Each row has a name. Each piece below is followed by the name of the row it came from, unless a question asks for something else. Each question is about the rows just above it.

(2): [ 5.44  2.78 -5.69  0.65 -2.95 -1.20 -0.25 -8.14 -2.63 -0.17 -1.21 -0.29
 -3.70  5.23 -0.64 -2.20 -8.00  0.08  4.95 -0.58 -1.35  2.06 -3.45]
(113): [-0.22 -0.18  3.44 -2.85  3.01  0.69 -0.66  2.72 -2.78 -4.70 -0.01 -1.57
 -0.14 -3.55 -0.82 -3.50  1.28  0.02  1.33 -0.61  4.61 -4.59  1.43]
(169): [ 2.56 -0.36 -1.81  0.39 -2.47 -0.40 -0.23 -1.18  0.35  1.65 -0.18  0.28
 -0.35  2.10  0.46  2.75 -0.51  0.06  0.26 -0.40 -2.61  3.02 -1.53]
(43): [ 0.42  1.39 -0.66 -2.06  0.41  0.10 -0.80  1.61 -0.84 -0.02 -1.22 -1.22
  0.05 -0.23  1.10  3.76 -0.47 -0.21  0.81 -0.96 -2.46 -0.12 -1.32]
(33): [ 0.60  2.42  0.86 -1.88 -0.28  0.19  2.01 -0.57  3.53 -0.01 -0.54  1.48
  0.41  1.39 -0.66 -2.06  0.41  0.10  0.00  1.61  1.19  0.56  1.59]
(176): [ 1.73  2.21 -1.39  1.32 -2.74  1.80 -0.34  0.00  0.72  0.47 -1.63  0.44
 -2.19  1.36  2.13 -0.07 -0.10 -0.58  2.82 -1.67 -2.35  1.98  0.58]
(118): [-2.25  0.71  2.62 -1.45  2.66 -0.36 -0.40  0.89 -1.87 -0.71  0.57 -0.66
  0.70 -1.08 -2.15 -2.51  0.51  0.14 -0.22 -0.21  3.44 -2.85 -0.45]
(79): [-1.81 -2.57 -0.19  2.33 -0.49  0.32 -0.83 -0.11  1.40 -0.33 -1.71  0.55
  1.35 -0.16 -0.79  2.05 -0.20  0.44 -0.27  1.11 -0.44 -0.91  0.00]
[-0.22 -0.21  3.44 -2.85] is in which row? => (118)
Where do [-0.54  1.48  0.41  1.39 -0.66 -2.06  0.41  0.10] appear? => (33)
[ 0.70 -1.08 -2.15 -2.51  0.51  0.14 -0.22 -0.21] is in which row? => (118)
Where do [-0.36 -1.81] appear? => (169)
The entry that follows [-0.79]: => [2.05]
Which row holds [ 0.41  1.39 -0.66 -2.06  0.41  0.10  0.00  1.61]? => (33)
The entry that follows [1.33]: => [-0.61]

